Below is a small trained network, with its code and all its weights. Each question gives an input and a class and asks what happens when units are switched off, that is, made to give their printed mean instead of their output.

import numpy as np


def w(rows, s, z=0):
    codes = np.array(rows[::2]) - 128.0
    scale = np.full(codes.shape[1], s)
    scale[-1] = z or s
    return codes * scale


def f(y):
    return y / 2 * (1 + np.tanh(0.7978845608 * (y + 0.044715 * y**3)))


def log_softmax(a):
    a = a - a.max(-1, keepdims=True)
    return a - np.log(np.exp(a).sum(-1, keepdims=True))


def net(x, mask):
    res = np.array(x, float).reshape(1, 8) / 4 @ E
    y = f(res @ A[0][:, :-1].T + A[0][:, -1])
    res = res + np.where(mask, y, B[0][:, -1]) @ B[0][:, :-1]
    return log_softmax(res[-1] @ U[:, :-1].T + U[:, -1])


A, B = {}, {}
E = w([
[230,105,162,121,106,225],'x0',
[128,129,127,128,128,128],'x1',
[80,228,119,190,98,212],'x2',
[173,184,25,94,149,124],'x3',
[130,170,181,121,254,140],'x4',
[129,129,128,127,128,128],'x5',
[197,169,164,189,114,57],'x6',
[121,189,194,37,87,110],'x7',
],0.0065)
A[0] = w([
[118,207,180,12,70,113,1],'neuron 0',
[38,151,96,139,146,55,15],'neuron 1',
[57,81,96,51,160,203,40],'neuron 2',
[65,143,115,133,141,32,53],'neuron 3',
[87,215,113,187,92,185,60],'neuron 4',
[182,181,30,77,141,137,26],'neuron 5',
[166,55,136,94,150,70,79],'neuron 6',
[164,58,147,96,151,78,72],'neuron 7',
[120,151,161,143,199,143,53],'neuron 8',
[136,84,79,204,163,136,34],'neuron 9',
[86,63,215,194,121,143,40],'neuron 10',
[125,109,84,146,7,102,70],'neuron 11',
[171,56,138,62,145,66,58],'neuron 12',
[126,167,176,119,250,139,87],'neuron 13',
[181,164,153,200,115,65,34],'neuron 14',
[105,202,198,34,70,98,51],'neuron 15',
[38,59,92,50,152,214,54],'neuron 16',
[48,156,95,137,143,49,41],'neuron 17',
[146,80,126,96,142,95,117],'neuron 18',
[60,192,162,208,82,192,79],'neuron 19',
[68,72,247,179,105,133,29],'neuron 20',
[54,128,106,115,131,109,30],'neuron 21',
[119,57,65,242,179,143,15],'neuron 22',
[184,174,159,197,103,59,40],'neuron 23',
[243,106,165,123,111,230,4],'neuron 24',
[120,99,91,137,29,119,39],'neuron 25',
[215,179,165,217,116,40,67],'neuron 26',
[106,228,129,188,97,184,57],'neuron 27',
[121,165,166,131,232,138,65],'neuron 28',
[133,151,166,127,232,148,111],'neuron 29',
[53,149,113,143,130,60,108],'neuron 30',
[107,167,121,155,107,165,66],'neuron 31',
[160,49,130,69,144,61,48],'neuron 32',
[136,149,160,126,218,142,70],'neuron 33',
[120,116,110,122,31,116,62],'neuron 34',
[133,80,77,212,164,143,88],'neuron 35',
[114,92,83,132,11,120,69],'neuron 36',
[198,205,2,97,161,111,30],'neuron 37',
[247,104,158,92,107,225,64],'neuron 38',
[94,203,120,174,101,163,29],'neuron 39',
],0.0097,0.0038)
B[0] = w([
[133,189,146,107,221,78,201],'neuron 0',
[116,101,146,217,131,137,195],'neuron 1',
[134,204,132,132,76,182,215],'neuron 2',
[120,106,143,202,147,159,196],'neuron 3',
[132,94,64,108,148,157,224],'neuron 4',
[124,91,210,78,111,158,187],'neuron 5',
[130,100,73,104,143,158,198],'neuron 6',
[131,99,82,100,137,162,190],'neuron 7',
[130,122,119,125,95,98,158],'neuron 8',
[132,164,134,117,187,93,162],'neuron 9',
[133,94,219,87,130,131,190],'neuron 10',
[125,121,112,121,65,51,211],'neuron 11',
[125,95,69,93,150,160,210],'neuron 12',
[132,122,94,129,70,53,228],'neuron 13',
[127,188,130,129,97,165,165],'neuron 14',
[132,181,135,104,235,88,211],'neuron 15',
[125,219,117,129,63,199,246],'neuron 16',
[127,101,149,219,138,138,200],'neuron 17',
[133,113,99,108,136,147,169],'neuron 18',
[133,81,73,88,146,172,241],'neuron 19',
[134,69,242,62,107,149,207],'neuron 20',
[130,133,139,170,120,154,150],'neuron 21',
[126,201,136,101,238,78,202],'neuron 22',
[119,190,126,124,83,170,175],'neuron 23',
[116,111,138,248,160,134,231],'neuron 24',
[124,125,116,133,87,67,182],'neuron 25',
[118,211,113,128,69,204,210],'neuron 26',
[129,90,66,100,150,157,221],'neuron 27',
[129,126,99,132,85,67,199],'neuron 28',
[126,116,108,122,82,64,210],'neuron 29',
[146,98,147,206,139,146,201],'neuron 30',
[128,119,104,117,134,146,153],'neuron 31',
[130,98,67,98,149,158,206],'neuron 32',
[127,118,114,131,91,80,179],'neuron 33',
[128,126,121,128,98,70,176],'neuron 34',
[134,166,130,110,202,83,187],'neuron 35',
[136,127,109,135,72,49,215],'neuron 36',
[129,56,241,51,112,146,220],'neuron 37',
[114,102,145,252,145,133,253],'neuron 38',
[136,97,95,107,147,152,180],'neuron 39',
],0.038,0.0053)
U = w([
[125,64,3,81,144,169,104],'0',
[93,96,129,246,137,129,87],'1',
[121,123,74,110,32,7,134],'2',
[126,216,126,87,229,70,175],'3',
[99,242,109,111,41,202,98],'4',
[122,59,231,50,97,140,251],'5',
],0.0067,0.0011)

Each question gives the input, the list of numbers given to net, and the class t.
The units are the neurons (one row each of A and B). Each row of codes is followed by its name. A weight is (code - 128) times the scale printed after its matrix; where a second scale follows, it is the last column's (A, B and U).
mask holds one flag per neuron, in row order. A switched-off neuron (its flag False) gives its mean, the last column of its row in B, instead of its output. The means were averaged over made-up inputs and are rounded, as every weight is.
A unit's drop is (log p(t) with every unit on - log p(t) with that unit switched off) / (log p(t) with every unit on - log p(t) with every unit switched off).
The circuit of an input: a set's keep is (log p(t) with only the set's units on - log p(t) with every unit switched off) / (log p(t) with every unit on - log p(t) with every unit switched off). Starting from the 12 units with the biggest drops (on a tie, the unit counted first), units are removed one at a time, each time the one whose removal leaves the highest keep (on an exact tie, the one counted first), for as long as the keep stays at least 0.8.
units of the circuit, in order: the units of the circuit, biggest drop first
top k neurons: the k neurons with the biggest drops, biggest first
drop of u: that unit's drop, to one decimal
input [-1,5,1,-2,7,2,8,-1], class 4: top 2 neurons => [neuron 26; neuron 23]
input [-2,-7,5,-8,5,-6,3,0], class 5: units of the circuit, in order => [neuron 20]
input [6,1,4,6,2,-4,6,7], class 3: top 2 neurons => [neuron 0; neuron 15]
input [-1,3,-2,-8,3,-6,6,-8], class 3: top 2 neurons => [neuron 22; neuron 35]
input [6,-2,3,2,-4,-2,6,2], class 1: top 3 neurons => [neuron 38; neuron 24; neuron 16]
input [-7,0,-1,3,0,3,4,6], class 1: top 2 neurons => [neuron 17; neuron 3]
input [-8,4,7,4,0,8,6,8], class 1: top 4 neurons => [neuron 17; neuron 1; neuron 30; neuron 3]
input [4,4,-5,6,-7,5,-5,-6], class 2: top 2 neurons => [neuron 36; neuron 11]
input [6,3,-3,2,-7,-2,1,2], class 2: top 3 neurons => [neuron 11; neuron 36; neuron 25]
input [4,3,-6,-2,2,-4,-7,-4], class 4: top 3 neurons => [neuron 16; neuron 2; neuron 19]
input [3,0,-2,8,3,-1,2,6], class 5: top 2 neurons => [neuron 37; neuron 5]
input [-5,-4,-1,-7,7,1,-3,-1], class 2: top 2 neurons => [neuron 13; neuron 28]
input [-7,8,-1,6,7,7,8,-8], class 3: top 2 neurons => [neuron 22; neuron 35]
input [7,7,7,-8,-6,-8,-7,8], class 3: top 3 neurons => [neuron 0; neuron 15; neuron 37]
input [-7,7,-4,8,5,0,7,4], class 5: units of the circuit, in order => [neuron 37]
input [-7,1,-3,8,4,3,5,-1], class 5: top 3 neurons => [neuron 37; neuron 5; neuron 38]
input [7,-5,-5,-8,5,-4,7,-7], class 5: top 2 neurons => [neuron 20; neuron 10]
input [5,-1,-8,1,-4,4,7,2], class 0: drop of neuron 12 => 0.1
input [-8,-6,-2,2,-2,6,0,-2], class 1: drop of neuron 24 => 0.0
input [-3,3,0,5,-3,5,6,-1], class 4: units of the circuit, in order => [neuron 26]
input [-1,-8,-2,6,4,4,-1,-2], class 5: drop of neuron 37 => 0.3
input [7,-6,6,1,8,-1,8,-7], class 2: drop of neuron 29 => 0.7
